[[-28.3   4.5   0.5  -2.9 -15.8 -13.2  25.3]
 [ 51.2  -2.0 -26.1  -6.0   5.4  -4.2 -56.1]
 [ 23.3  43.8 -35.9  -3.1  11.9  24.8  54.7]
 [-24.5 -26.1  36.5   8.2   7.6  11.0  13.0]
 [  0.2 -22.8  -1.4   2.9  -1.8  -4.1  10.0]
 [  7.5  -4.7  11.2   4.1  15.9  19.9  11.8]
 [  2.8   6.8   7.0  -5.3  15.3  27.4  16.8]
 [-12.0  20.9   0.4   3.5  14.7  29.3  62.7]
 [-10.2 -11.0   6.9   0.9 -10.7 -16.1 -21.1]
 [ 11.8  -4.8   1.1   7.8   3.2  -3.1  -6.6]]
->
[[ -6.6  -3.1   3.2   7.8   1.1  -4.8  11.8]
 [-21.1 -16.1 -10.7   0.9   6.9 -11.0 -10.2]
 [ 62.7  29.3  14.7   3.5   0.4  20.9 -12.0]
 [ 16.8  27.4  15.3  -5.3   7.0   6.8   2.8]
 [ 11.8  19.9  15.9   4.1  11.2  -4.7   7.5]
 [ 10.0  -4.1  -1.8   2.9  -1.4 -22.8   0.2]
 [ 13.0  11.0   7.6   8.2  36.5 -26.1 -24.5]
 [ 54.7  24.8  11.9  -3.1 -35.9  43.8  23.3]
 [-56.1  -4.2   5.4  -6.0 -26.1  -2.0  51.2]
 [ 25.3 -13.2 -15.8  -2.9   0.5   4.5 -28.3]]

[[ 19.3  57.4  35.9 -53.9 -29.8]
 [ 49.9  65.3 -59.6 -53.4 -38.2]
 [-45.0 -37.8 -50.4  42.4  56.2]]
->
[[ 56.2  42.4 -50.4 -37.8 -45.0]
 [-38.2 -53.4 -59.6  65.3  49.9]
 [-29.8 -53.9  35.9  57.4  19.3]]

[[-21.4  15.8  15.3 -45.6  -9.4]
 [ 54.7  -3.1 -14.4  46.0  40.4]
 [  0.9  -2.1  27.3 -11.4   5.5]
 [-33.5  19.8 -18.8 -11.6 -18.5]
 [ 15.6  20.9  -2.3 -31.5  45.9]
 [ -9.8  30.4  -4.2  -2.6  -7.5]
 [-13.2  -7.3  18.1  23.2 -52.6]]
->
[[-52.6  23.2  18.1  -7.3 -13.2]
 [ -7.5  -2.6  -4.2  30.4  -9.8]
 [ 45.9 -31.5  -2.3  20.9  15.6]
 [-18.5 -11.6 -18.8  19.8 -33.5]
 [  5.5 -11.4  27.3  -2.1   0.9]
 [ 40.4  46.0 -14.4  -3.1  54.7]
 [ -9.4 -45.6  15.3  15.8 -21.4]]

[[  3.8 -10.4  22.1  -1.0  48.7  -6.4]
 [  8.2   8.5  18.0   3.1  20.6 -43.3]
 [-23.2 -27.7  22.1   7.8  44.4  29.1]
 [-30.2   6.0  18.7  27.0  -9.6 -44.7]]
->
[[-44.7  -9.6  27.0  18.7   6.0 -30.2]
 [ 29.1  44.4   7.8  22.1 -27.7 -23.2]
 [-43.3  20.6   3.1  18.0   8.5   8.2]
 [ -6.4  48.7  -1.0  22.1 -10.4   3.8]]

[[ -3.5   6.0 -22.3 -31.4  22.8  -6.9  43.9 -26.4  12.5  -1.4 -25.8  34.6
  -10.7  26.6]
 [ 14.8   3.6  -2.9  24.7 -47.4  21.9 -53.0  21.9   2.4  24.8  15.8 -47.4
   21.1 -34.9]
 [  7.7  -1.3  20.2  26.8 -32.6   2.4 -20.3  28.0   3.5  -0.6  28.9  -3.8
   10.2  -3.1]
 [  9.2  -0.3   1.0   4.2 -48.0  -1.8 -12.7  14.2  16.2   2.0  22.4   8.4
    4.1   7.0]]
->
[[  7.0   4.1   8.4  22.4   2.0  16.2  14.2 -12.7  -1.8 -48.0   4.2   1.0
   -0.3   9.2]
 [ -3.1  10.2  -3.8  28.9  -0.6   3.5  28.0 -20.3   2.4 -32.6  26.8  20.2
   -1.3   7.7]
 [-34.9  21.1 -47.4  15.8  24.8   2.4  21.9 -53.0  21.9 -47.4  24.7  -2.9
    3.6  14.8]
 [ 26.6 -10.7  34.6 -25.8  -1.4  12.5 -26.4  43.9  -6.9  22.8 -31.4 -22.3
    6.0  -3.5]]

[[ -2.3   7.3   2.8  12.3  -9.8]
 [ -4.6 -14.0 -15.2  -4.7  -3.0]
 [-10.8 -16.3 -34.7  -1.6   0.9]
 [  4.4   2.8  14.0   7.9  22.2]
 [ -0.8   0.7  32.9  -9.0 -10.5]
 [ 17.1   7.3 -56.3 -17.3   0.7]
 [  4.0  -5.9  14.9   7.3  40.0]
 [  0.5   3.0   8.9   9.5  21.3]]
->
[[ 21.3   9.5   8.9   3.0   0.5]
 [ 40.0   7.3  14.9  -5.9   4.0]
 [  0.7 -17.3 -56.3   7.3  17.1]
 [-10.5  -9.0  32.9   0.7  -0.8]
 [ 22.2   7.9  14.0   2.8   4.4]
 [  0.9  -1.6 -34.7 -16.3 -10.8]
 [ -3.0  -4.7 -15.2 -14.0  -4.6]
 [ -9.8  12.3   2.8   7.3  -2.3]]
---
[[ -6.8  10.6   1.8 -21.5 -30.4]
 [  3.7  -7.8   7.9 -22.1 -35.6]
 [ 10.0  17.1  -3.6  30.7  49.8]
 [ 26.2  -2.2   6.3   0.2   6.9]
 [  5.7   7.6   3.3 -17.2 -18.8]
 [-12.9  10.2  -2.9  17.9  23.5]
 [-19.8   6.6  -2.1  13.3  10.5]
 [ 11.4  -9.3   8.2 -15.8 -19.8]
 [ -2.9  12.9   1.7 -25.8 -26.3]
 [ -0.1   5.9   4.7 -32.8 -41.1]]
->
[[ 10.0  17.1  -3.6  30.7  49.8]
 [ -2.9  12.9   1.7 -25.8 -26.3]
 [ -6.8  10.6   1.8 -21.5 -30.4]
 [-12.9  10.2  -2.9  17.9  23.5]
 [  5.7   7.6   3.3 -17.2 -18.8]
 [-19.8   6.6  -2.1  13.3  10.5]
 [ -0.1   5.9   4.7 -32.8 -41.1]
 [ 26.2  -2.2   6.3   0.2   6.9]
 [  3.7  -7.8   7.9 -22.1 -35.6]
 [ 11.4  -9.3   8.2 -15.8 -19.8]]

[[ 19.7 -20.2 -28.5]
 [-15.4 -12.6 -31.6]
 [ 36.5  -5.6 -21.6]
 [ 26.7  51.1  -4.3]
 [ 44.0  14.2  25.9]
 [ 23.7  13.5  46.5]
 [ -6.4  27.5 -56.9]
 [  2.2 -32.7   1.1]
 [-36.6  36.5  13.2]
 [-15.5   5.4   7.2]]
->
[[ 26.7  51.1  -4.3]
 [-36.6  36.5  13.2]
 [ -6.4  27.5 -56.9]
 [ 44.0  14.2  25.9]
 [ 23.7  13.5  46.5]
 [-15.5   5.4   7.2]
 [ 36.5  -5.6 -21.6]
 [-15.4 -12.6 -31.6]
 [ 19.7 -20.2 -28.5]
 [  2.2 -32.7   1.1]]

[[ -6.6  12.2   1.0   0.0   0.0  -1.3]
 [ -0.3   8.5  -7.0   8.6   9.8 -30.8]
 [ -4.7   5.7  -2.2   8.3   4.9 -34.9]
 [ -7.5  17.7  -2.6  -2.8  -1.8 -10.7]
 [-15.1  -6.5   6.1 -17.0 -30.1 -20.4]
 [ 31.1 -21.4  -3.2   2.7  11.9  52.7]
 [ -3.6  -0.4   2.1  -5.9  -8.4   1.2]
 [-10.3  10.3  -5.9 -23.5 -26.6 -16.7]]
->
[[ -7.5  17.7  -2.6  -2.8  -1.8 -10.7]
 [ -6.6  12.2   1.0   0.0   0.0  -1.3]
 [-10.3  10.3  -5.9 -23.5 -26.6 -16.7]
 [ -0.3   8.5  -7.0   8.6   9.8 -30.8]
 [ -4.7   5.7  -2.2   8.3   4.9 -34.9]
 [ -3.6  -0.4   2.1  -5.9  -8.4   1.2]
 [-15.1  -6.5   6.1 -17.0 -30.1 -20.4]
 [ 31.1 -21.4  -3.2   2.7  11.9  52.7]]

[[ -6.0  40.8  54.7  13.7   6.3  -1.7  -9.6  10.0 -19.5 -10.4 -40.2]
 [ 10.0 -10.0 -16.4  -7.2  -7.6   0.3   8.5 -11.2   1.5   2.6 -10.2]
 [ 11.1 -33.9  28.7 -17.2  -1.3  28.3   8.6 -10.0 -32.7  29.7  22.3]
 [ 31.7  65.8  30.7  18.3  16.7  18.1  -1.9  -0.8 -10.2  11.4  21.0]
 [  4.7  45.8   4.5  20.3   6.8  10.6  10.6   8.5  -0.7 -46.1 -12.2]]
->
[[ 31.7  65.8  30.7  18.3  16.7  18.1  -1.9  -0.8 -10.2  11.4  21.0]
 [  4.7  45.8   4.5  20.3   6.8  10.6  10.6   8.5  -0.7 -46.1 -12.2]
 [ -6.0  40.8  54.7  13.7   6.3  -1.7  -9.6  10.0 -19.5 -10.4 -40.2]
 [ 10.0 -10.0 -16.4  -7.2  -7.6   0.3   8.5 -11.2   1.5   2.6 -10.2]
 [ 11.1 -33.9  28.7 -17.2  -1.3  28.3   8.6 -10.0 -32.7  29.7  22.3]]

[[ 35.3   2.3 -34.7  33.8]
 [-16.3  -5.2   6.2 -54.0]
 [  4.0 -24.9  15.5 -32.9]
 [ 19.5  23.8  -1.2   0.2]]
->
[[ 19.5  23.8  -1.2   0.2]
 [ 35.3   2.3 -34.7  33.8]
 [-16.3  -5.2   6.2 -54.0]
 [  4.0 -24.9  15.5 -32.9]]

[[  3.8 -28.0 -23.6]
 [-21.0  26.0  40.7]
 [ -3.1  15.2  -2.0]
 [  6.2 -17.0   0.2]
 [-61.5  -4.6  11.6]
 [ 28.3  21.3 -40.4]
 [ 22.9  -5.6   7.0]
 [ 30.1  15.7 -20.7]
 [ 10.2 -17.2 -12.8]
 [  3.9 -16.4  -4.0]
 [ 14.9 -16.9  -8.1]]
->
[[-21.0  26.0  40.7]
 [ 28.3  21.3 -40.4]
 [ 30.1  15.7 -20.7]
 [ -3.1  15.2  -2.0]
 [-61.5  -4.6  11.6]
 [ 22.9  -5.6   7.0]
 [  3.9 -16.4  -4.0]
 [ 14.9 -16.9  -8.1]
 [  6.2 -17.0   0.2]
 [ 10.2 -17.2 -12.8]
 [  3.8 -28.0 -23.6]]
